In the rows, 100 means zero.
Here are made-up nodes, facts about them, and rows of numbers that follow some of those facts. Name the node behind each unnamed row.

Some facts about the nodes:
J_114 -bruplove-> 405; J_115 -bruplove-> 565; J_117 -bruplove-> 179; J_119 -bruplove-> 180; J_120 -bruplove-> 565
J_144 -bruplove-> 199; J_150 -bruplove-> 180; J_155 -bruplove-> 199; J_158 -bruplove-> 666; J_173 -bruplove-> 199
J_176 -bruplove-> 179; J_179 -bruplove-> 180; J_180 -bruplove-> 407; J_183 -bruplove-> 407; J_19 -bruplove-> 407
J_206 -bruplove-> 666; J_209 -bruplove-> 199; J_256 -bruplove-> 666; J_257 -bruplove-> 199; J_260 -bruplove-> 407
J_262 -bruplove-> 666; J_273 -bruplove-> 565; J_278 -bruplove-> 179; J_285 -bruplove-> 199; J_30 -bruplove-> 405
J_301 -bruplove-> 407; J_302 -bruplove-> 199; J_303 -bruplove-> 199; J_307 -bruplove-> 405; J_308 -bruplove-> 199
J_315 -bruplove-> 180; J_32 -bruplove-> 179; J_320 -bruplove-> 199; J_326 -bruplove-> 666; J_329 -bruplove-> 179
J_331 -bruplove-> 666; J_345 -bruplove-> 179; J_362 -bruplove-> 179; J_367 -bruplove-> 199; J_372 -bruplove-> 405
J_385 -bruplove-> 179; J_390 -bruplove-> 565; J_397 -bruplove-> 407; J_420 -bruplove-> 180; J_422 -bruplove-> 199
J_426 -bruplove-> 405; J_438 -bruplove-> 180; J_45 -bruplove-> 179; J_475 -bruplove-> 180; J_484 -bruplove-> 565
J_51 -bruplove-> 179; J_513 -bruplove-> 405; J_516 -bruplove-> 199; J_520 -bruplove-> 180; J_524 -bruplove-> 565
J_541 -bruplove-> 180; J_543 -bruplove-> 180; J_544 -bruplove-> 666; J_585 -bruplove-> 199; J_599 -bruplove-> 405
J_627 -bruplove-> 199; J_634 -bruplove-> 407; J_642 -bruplove-> 199; J_651 -bruplove-> 407; J_691 -bruplove-> 179
J_693 -bruplove-> 565; J_707 -bruplove-> 199; J_718 -bruplove-> 405; J_721 -bruplove-> 565; J_741 -bruplove-> 407
J_759 -bruplove-> 179; J_790 -bruplove-> 199; J_798 -bruplove-> 407; J_814 -bruplove-> 199; J_819 -bruplove-> 179
J_829 -bruplove-> 405; J_852 -bruplove-> 565; J_856 -bruplove-> 565; J_861 -bruplove-> 565; J_865 -bruplove-> 405
J_883 -bruplove-> 179; J_887 -bruplove-> 565; J_911 -bruplove-> 407; J_968 -bruplove-> 199; J_97 -bruplove-> 179
J_980 -bruplove-> 199; J_983 -bruplove-> 666; J_990 -bruplove-> 199; J_114 -skedra-> 511; J_117 -skedra-> 953
J_119 -skedra-> 511; J_120 -skedra-> 511; J_144 -skedra-> 370; J_150 -skedra-> 511; J_173 -skedra-> 370
J_176 -skedra-> 370; J_179 -skedra-> 370; J_180 -skedra-> 699; J_183 -skedra-> 110; J_19 -skedra-> 699
J_206 -skedra-> 511; J_209 -skedra-> 699; J_256 -skedra-> 110; J_257 -skedra-> 511; J_260 -skedra-> 370
J_273 -skedra-> 511; J_285 -skedra-> 953; J_30 -skedra-> 953; J_301 -skedra-> 699; J_302 -skedra-> 953
J_303 -skedra-> 953; J_315 -skedra-> 511; J_32 -skedra-> 511; J_320 -skedra-> 370; J_326 -skedra-> 953
J_329 -skedra-> 382; J_345 -skedra-> 511; J_362 -skedra-> 511; J_367 -skedra-> 699; J_372 -skedra-> 699
J_385 -skedra-> 511; J_390 -skedra-> 382; J_397 -skedra-> 699; J_420 -skedra-> 511; J_422 -skedra-> 511
J_426 -skedra-> 370; J_438 -skedra-> 699; J_45 -skedra-> 511; J_475 -skedra-> 511; J_484 -skedra-> 382
J_51 -skedra-> 110; J_513 -skedra-> 511; J_516 -skedra-> 953; J_524 -skedra-> 953; J_543 -skedra-> 511
J_544 -skedra-> 511; J_585 -skedra-> 511; J_599 -skedra-> 699; J_627 -skedra-> 511; J_634 -skedra-> 110
J_642 -skedra-> 953; J_691 -skedra-> 511; J_693 -skedra-> 370; J_707 -skedra-> 953; J_718 -skedra-> 511
J_721 -skedra-> 110; J_741 -skedra-> 511; J_759 -skedra-> 370; J_798 -skedra-> 382; J_814 -skedra-> 370
J_819 -skedra-> 511; J_829 -skedra-> 511; J_852 -skedra-> 511; J_856 -skedra-> 699; J_861 -skedra-> 110
J_887 -skedra-> 953; J_911 -skedra-> 511; J_980 -skedra-> 953; J_983 -skedra-> 110; J_990 -skedra-> 699
J_114 -supidras-> n; J_117 -supidras-> i; J_120 -supidras-> h; J_144 -supidras-> n; J_150 -supidras-> l
J_173 -supidras-> i; J_176 -supidras-> a; J_179 -supidras-> m; J_180 -supidras-> c; J_183 -supidras-> f
J_19 -supidras-> a; J_206 -supidras-> h; J_209 -supidras-> h; J_256 -supidras-> k; J_257 -supidras-> i
J_285 -supidras-> j; J_30 -supidras-> c; J_301 -supidras-> f; J_302 -supidras-> m; J_303 -supidras-> l
J_315 -supidras-> f; J_329 -supidras-> g; J_345 -supidras-> f; J_362 -supidras-> a; J_367 -supidras-> h
J_372 -supidras-> d; J_385 -supidras-> l; J_390 -supidras-> a; J_397 -supidras-> n; J_420 -supidras-> h
J_422 -supidras-> g; J_426 -supidras-> j; J_438 -supidras-> c; J_475 -supidras-> g; J_51 -supidras-> d
J_513 -supidras-> b; J_516 -supidras-> d; J_524 -supidras-> e; J_543 -supidras-> e; J_544 -supidras-> a
J_585 -supidras-> e; J_599 -supidras-> d; J_627 -supidras-> g; J_634 -supidras-> c; J_691 -supidras-> g
J_693 -supidras-> a; J_759 -supidras-> a; J_798 -supidras-> b; J_814 -supidras-> d; J_819 -supidras-> k
J_861 -supidras-> b; J_887 -supidras-> e; J_115 -skisal-> J_180; J_115 -skisal-> J_51; J_117 -skisal-> J_144
J_119 -skisal-> J_814; J_155 -skisal-> J_278; J_155 -skisal-> J_209; J_155 -skisal-> J_721; J_173 -skisal-> J_51
J_180 -skisal-> J_51; J_19 -skisal-> J_273; J_19 -skisal-> J_329; J_19 -skisal-> J_585; J_206 -skisal-> J_372
J_257 -skisal-> J_707; J_262 -skisal-> J_115; J_273 -skisal-> J_385; J_273 -skisal-> J_115; J_278 -skisal-> J_262
J_278 -skisal-> J_397; J_302 -skisal-> J_911; J_302 -skisal-> J_329; J_307 -skisal-> J_51; J_308 -skisal-> J_422
J_32 -skisal-> J_599; J_32 -skisal-> J_331; J_320 -skisal-> J_51; J_331 -skisal-> J_180; J_367 -skisal-> J_911
J_372 -skisal-> J_367; J_422 -skisal-> J_911; J_426 -skisal-> J_115; J_45 -skisal-> J_759; J_45 -skisal-> J_814
J_51 -skisal-> J_329; J_520 -skisal-> J_887; J_524 -skisal-> J_721; J_543 -skisal-> J_524; J_544 -skisal-> J_329
J_599 -skisal-> J_887; J_691 -skisal-> J_385; J_707 -skisal-> J_180; J_759 -skisal-> J_814; J_798 -skisal-> J_329
J_798 -skisal-> J_829; J_861 -skisal-> J_475; J_861 -skisal-> J_302; J_887 -skisal-> J_721; J_968 -skisal-> J_273
J_968 -skisal-> J_329; J_97 -skisal-> J_329; J_980 -skisal-> J_329; J_983 -skisal-> J_397; J_983 -skisal-> J_329

Some rows with their names:
J_180: [80 61 58 77 45 73 125 70 100 94 92 61 97 79 56 42 78 130 151 80 95]
J_331: [64 59 89 70 60 106 116 103 89 72 98 72 106 62 64 85 70 121 127 94 91]
J_707: [54 73 91 80 62 92 115 100 83 62 87 92 117 68 68 76 64 132 111 90 78]
J_183: [104 61 110 81 97 107 118 68 113 75 106 64 132 114 62 55 72 112 104 99 111]
J_475: [85 94 80 96 89 97 124 98 135 93 100 90 113 91 63 39 67 95 107 71 116]
J_861: [77 77 93 92 49 112 94 85 119 78 98 93 123 75 65 88 91 98 126 92 92]
J_302: [80 80 81 81 69 88 87 105 94 49 77 102 127 61 46 76 38 135 123 113 72]
J_329: [106 79 73 81 74 80 96 108 130 64 106 84 141 111 53 83 81 108 136 78 119]
J_968: [82 69 93 78 66 88 92 108 95 50 81 104 135 76 64 90 58 122 142 94 87]
J_19: [77 72 80 77 51 97 101 91 130 74 83 90 132 97 50 23 72 100 143 77 142]
J_980: [75 70 83 85 73 88 88 106 97 50 72 106 131 80 59 78 49 128 138 108 90]
J_911: [91 88 81 79 83 98 107 81 121 92 98 73 115 79 40 38 52 99 94 107 112]
J_285: [86 85 94 93 76 75 117 119 107 60 93 84 108 82 59 89 36 106 105 83 84]
J_307: [75 65 83 71 58 98 115 115 89 71 92 65 116 85 64 61 78 128 131 87 92]
J_117: [73 84 84 90 65 100 110 106 123 68 89 93 121 97 57 36 85 97 116 71 118]
J_144: [61 78 93 81 48 81 111 90 101 86 101 100 149 82 60 103 75 103 104 83 117]
J_120: [91 64 89 76 80 88 124 37 90 105 93 91 132 101 55 61 55 115 110 116 118]
J_179: [92 92 91 84 56 87 122 83 130 85 110 82 122 96 66 77 61 108 111 76 112]
J_155: [75 71 106 80 61 90 115 106 100 62 85 108 120 71 71 111 71 117 123 80 87]
J_315: [91 84 91 84 106 97 132 65 112 97 97 86 126 103 61 41 55 116 100 80 123]
J_634: [109 68 94 99 63 90 116 64 121 105 115 73 113 98 57 74 86 98 128 102 87]
J_308: [75 75 98 80 63 96 105 102 96 59 86 96 124 67 69 85 65 124 116 91 75]
J_301: [104 63 95 68 83 85 123 63 113 84 93 75 120 114 52 36 42 111 106 87 135]
J_320: [49 78 80 64 55 81 113 101 94 63 102 91 132 72 68 97 83 130 128 86 88]
J_173: [34 81 71 78 50 90 107 115 114 65 108 97 136 74 67 91 96 114 125 55 106]
J_599: [83 68 101 59 27 92 127 96 93 78 72 94 112 82 55 83 61 117 122 103 124]
J_543: [92 95 85 82 89 96 127 91 129 75 94 97 95 82 63 62 68 122 121 85 105]

Which node is each row?
[62 75 90 70 61 99 117 92 99 63 94 59 108 79 71 68 67 126 130 76 87]  J_115
[83 104 94 83 98 109 126 102 126 65 93 71 111 100 64 45 38 102 98 70 129]  J_150
[80 85 76 79 37 102 92 95 141 75 106 85 131 97 56 87 97 101 152 95 124]  J_798
[91 98 65 103 53 77 111 92 127 117 104 92 106 84 50 56 89 77 128 84 95]  J_819
[92 49 108 77 66 67 126 56 71 95 84 112 141 88 60 77 45 125 106 95 106]  J_209
[72 81 76 90 44 97 112 94 108 122 93 93 123 90 49 56 86 78 118 101 124]  J_513
[78 80 107 88 43 82 112 88 82 92 78 96 132 77 61 96 41 108 111 113 94]  J_516
[79 55 91 78 77 115 92 105 103 60 90 83 128 77 60 92 67 118 143 118 96]  J_983
[86 76 93 77 52 93 119 80 122 92 86 80 122 96 52 38 55 87 113 77 144]  J_397
[108 73 81 102 51 68 125 64 121 110 99 93 115 86 58 45 61 105 123 73 95]  J_438
[102 77 101 87 66 89 117 94 112 86 93 76 123 99 63 61 62 102 111 83 104]  J_883
[102 85 103 97 70 97 119 93 127 87 94 74 121 94 67 56 60 103 113 66 100]  J_541
[90 82 99 77 64 100 117 99 116 66 91 89 115 93 68 60 79 112 121 83 98]  J_278
[101 74 105 84 67 96 115 88 122 88 96 59 112 97 54 52 59 93 116 84 113]  J_651
[70 89 82 73 44 105 106 85 128 66 123 124 130 114 83 53 100 95 114 88 129]  J_759
[81 76 89 84 50 70 124 94 93 79 83 100 128 81 62 81 41 104 106 81 102]  J_990
[87 102 92 70 97 98 121 107 113 67 89 71 115 102 60 50 48 100 92 85 129]  J_385
[82 79 65 60 67 87 120 121 117 52 115 78 101 84 62 81 78 126 120 93 104]  J_426
[68 83 80 90 85 84 119 103 105 89 98 107 122 77 60 76 69 98 106 86 102]  J_627
[48 90 72 88 67 102 104 113 107 74 93 120 123 68 66 71 84 98 112 76 99]  J_257
[103 59 77 93 56 79 117 83 97 110 99 92 117 91 46 63 79 100 124 116 93]  J_30
[100 73 86 75 72 94 92 109 117 57 79 79 127 96 61 58 69 117 143 96 106]  J_97

Now the same nodes, written a new way:
Known rows:
J_390: [91 110 101 94 114 95 86 114 120 88 103 97 97 100]
J_990: [101 102 96 106 93 102 116 88 94 123 104 94 80 102]
J_320: [103 91 103 98 101 99 126 87 80 113 102 108 100 92]
J_516: [102 102 94 89 92 101 108 107 109 84 92 95 84 100]
J_397: [96 103 96 102 96 105 98 112 103 97 97 80 86 102]
J_599: [99 102 99 101 77 103 102 118 65 91 99 74 106 101]
J_329: [98 94 93 135 88 103 71 116 107 78 92 87 98 102]
J_541: [103 103 101 95 97 101 124 81 109 111 108 107 117 102]
J_256: [100 99 98 131 93 99 85 110 110 95 97 86 96 103]
J_302: [102 96 91 86 86 106 103 104 112 91 95 110 87 97]
J_45: [117 107 116 94 123 74 80 93 96 123 99 103 96 105]
J_852: [101 108 98 99 97 96 131 88 113 113 110 110 116 103]
J_307: [104 94 109 93 93 103 110 88 65 107 107 110 131 94]
J_741: [103 101 103 98 93 105 117 84 102 116 105 103 103 101]
J_114: [98 104 102 94 91 106 80 111 94 88 102 96 110 102]
J_155: [102 94 106 97 109 99 136 79 89 110 103 91 113 97]
J_829: [102 104 104 101 82 111 107 90 82 109 110 108 114 103]
J_887: [94 108 101 81 99 97 127 110 95 86 97 97 104 100]
J_634: [96 101 100 112 99 97 82 110 113 94 100 87 89 101]
J_372: [102 96 83 104 77 106 60 120 90 95 104 118 94 98]
J_150: [94 109 99 86 111 98 90 113 120 90 101 99 103 101]
J_983: [101 89 106 129 101 99 108 85 79 119 102 101 104 96]
J_585: [98 100 95 103 102 106 95 106 123 89 99 86 100 102]
J_438: [95 107 93 91 97 99 92 117 99 96 100 91 84 101]
J_97: [104 86 106 110 107 103 105 77 80 112 99 114 120 97]
J_301: [99 102 98 103 99 105 99 104 90 112 102 94 78 102]
J_206: [100 86 85 111 108 102 45 115 120 87 95 124 99 96]

Name these rows:
[104 90 110 117 109 100 116 81 67 117 99 95 117 99]  J_32
[94 99 107 96 119 105 62 108 103 92 94 98 96 105]  J_362
[105 89 92 102 108 104 97 81 117 116 108 132 107 94]  J_308
[102 88 102 95 109 100 120 78 96 112 103 104 112 93]  J_968
[116 112 111 75 123 68 101 100 104 124 108 109 101 102]  J_119
[100 93 81 103 99 102 62 121 130 82 95 107 90 96]  J_422
[113 119 105 90 106 76 83 117 133 94 94 93 74 106]  J_814
[97 105 97 80 105 103 93 110 110 86 94 101 76 100]  J_303
[96 97 103 108 110 107 76 105 101 90 91 93 99 102]  J_385
[99 87 95 118 107 99 72 115 95 80 86 85 113 96]  J_691
[94 101 107 96 110 106 68 107 96 88 91 107 84 103]  J_176
[97 93 82 104 92 102 60 121 117 94 98 109 73 97]  J_367
[95 94 96 100 105 98 96 113 89 97 97 82 83 97]  J_180
[99 105 107 95 93 105 89 102 89 95 105 103 113 102]  J_513
[96 109 105 117 86 97 145 89 102 112 110 91 113 106]  J_721
[107 101 90 105 77 102 113 104 112 83 93 91 94 100]  J_285
[100 112 96 98 83 94 132 95 87 121 108 107 98 103]  J_856
[99 91 100 136 93 98 86 111 94 95 93 86 101 99]  J_51
[98 107 97 98 97 103 97 107 129 89 96 96 83 104]  J_144
[99 99 105 110 107 105 86 93 95 103 96 100 104 105]  J_345
[99 106 102 82 90 108 85 113 85 83 99 103 93 103]  J_30
[99 108 102 108 87 94 130 92 99 113 109 110 105 102]  J_484

The same nodes again, as new rows of numbers:
Some nodes and their rows:
J_983: [85 100 101 113 114 129 145 132 90 77 108 69 102 134 86 135]
J_397: [77 107 138 73 120 118 145 135 66 111 140 118 83 151 95 123]
J_278: [98 85 120 118 109 126 126 127 96 87 116 91 91 144 95 142]
J_627: [76 100 137 84 104 109 138 127 80 110 119 106 102 159 97 122]
J_911: [100 80 128 97 89 113 131 133 89 92 116 79 97 143 86 148]
J_302: [85 94 95 119 103 126 129 143 87 98 102 89 83 152 76 108]
J_634: [84 101 137 72 126 118 133 126 67 95 127 95 107 143 102 132]
J_990: [98 90 121 87 83 121 125 127 89 95 102 79 112 157 87 140]
J_315: [96 117 124 89 89 115 143 127 95 104 130 82 85 149 88 143]
J_980: [87 88 96 118 107 123 138 139 83 93 97 79 95 160 68 111]
J_513: [90 113 122 83 90 111 141 129 88 107 131 96 80 151 97 140]
J_385: [91 98 144 80 116 113 141 134 82 105 134 108 93 151 97 131]
J_691: [79 99 134 106 126 120 139 128 82 98 130 117 85 145 104 126]
J_829: [94 87 121 94 81 114 144 128 91 97 117 70 100 149 92 143]
J_32: [100 83 122 119 109 123 127 123 95 87 115 93 91 145 96 146]
J_97: [93 83 107 120 113 117 150 140 88 80 106 84 90 147 75 124]
J_256: [111 129 128 78 109 119 133 127 83 100 129 81 94 142 88 150]
J_158: [95 88 129 93 92 123 139 128 95 97 121 71 95 147 84 152]
J_117: [80 80 129 100 135 134 134 129 76 106 135 107 92 157 95 114]
J_362: [86 75 139 86 100 122 143 136 94 86 117 92 98 152 103 142]
J_150: [79 106 134 80 108 117 150 132 88 113 139 92 95 151 95 127]
J_183: [102 110 129 80 102 117 129 128 77 92 115 87 93 140 95 150]
J_819: [125 114 131 85 99 108 137 131 83 104 128 99 86 151 84 146]
J_856: [88 93 125 87 90 125 131 122 90 100 113 69 105 147 83 147]
J_651: [101 81 127 88 93 116 133 129 89 93 108 80 97 149 88 150]
J_852: [88 86 125 87 84 114 136 121 93 103 112 75 105 145 82 150]
J_475: [75 104 132 80 106 115 148 130 86 110 138 95 91 149 100 130]

Which node is each row?
[65 88 131 106 127 119 133 117 83 107 122 110 110 153 103 111]  J_257
[77 121 107 101 117 122 125 120 82 102 117 96 85 132 100 138]  J_861
[87 97 128 95 78 106 152 128 104 107 126 88 85 147 90 147]  J_179
[90 98 120 88 100 120 119 119 90 98 111 67 110 132 96 154]  J_721
[64 119 129 98 137 120 144 126 80 120 150 135 72 142 103 116]  J_206
[78 112 126 109 116 104 150 112 88 116 140 121 79 149 98 128]  J_426
[104 106 129 81 97 124 132 132 80 101 121 96 88 151 88 149]  J_301
[107 106 134 84 97 112 138 134 84 95 123 95 84 149 90 147]  J_345
[83 70 132 123 106 111 136 128 103 99 120 106 84 137 106 139]  J_759
[89 100 106 117 108 117 154 143 80 104 123 114 67 148 76 120]  J_798
[84 87 123 92 109 110 173 162 69 102 124 107 78 157 71 104]  J_329
[71 75 107 110 114 127 143 137 84 83 107 92 92 145 90 123]  J_19
[87 98 132 84 96 108 136 131 84 106 113 98 104 155 97 130]  J_585
[62 116 126 101 128 119 125 126 73 123 139 137 81 143 108 100]  J_367
[85 94 111 118 106 127 143 103 93 86 113 81 100 162 95 144]  J_307
[70 110 133 71 115 111 151 131 75 114 143 113 87 153 105 121]  J_114

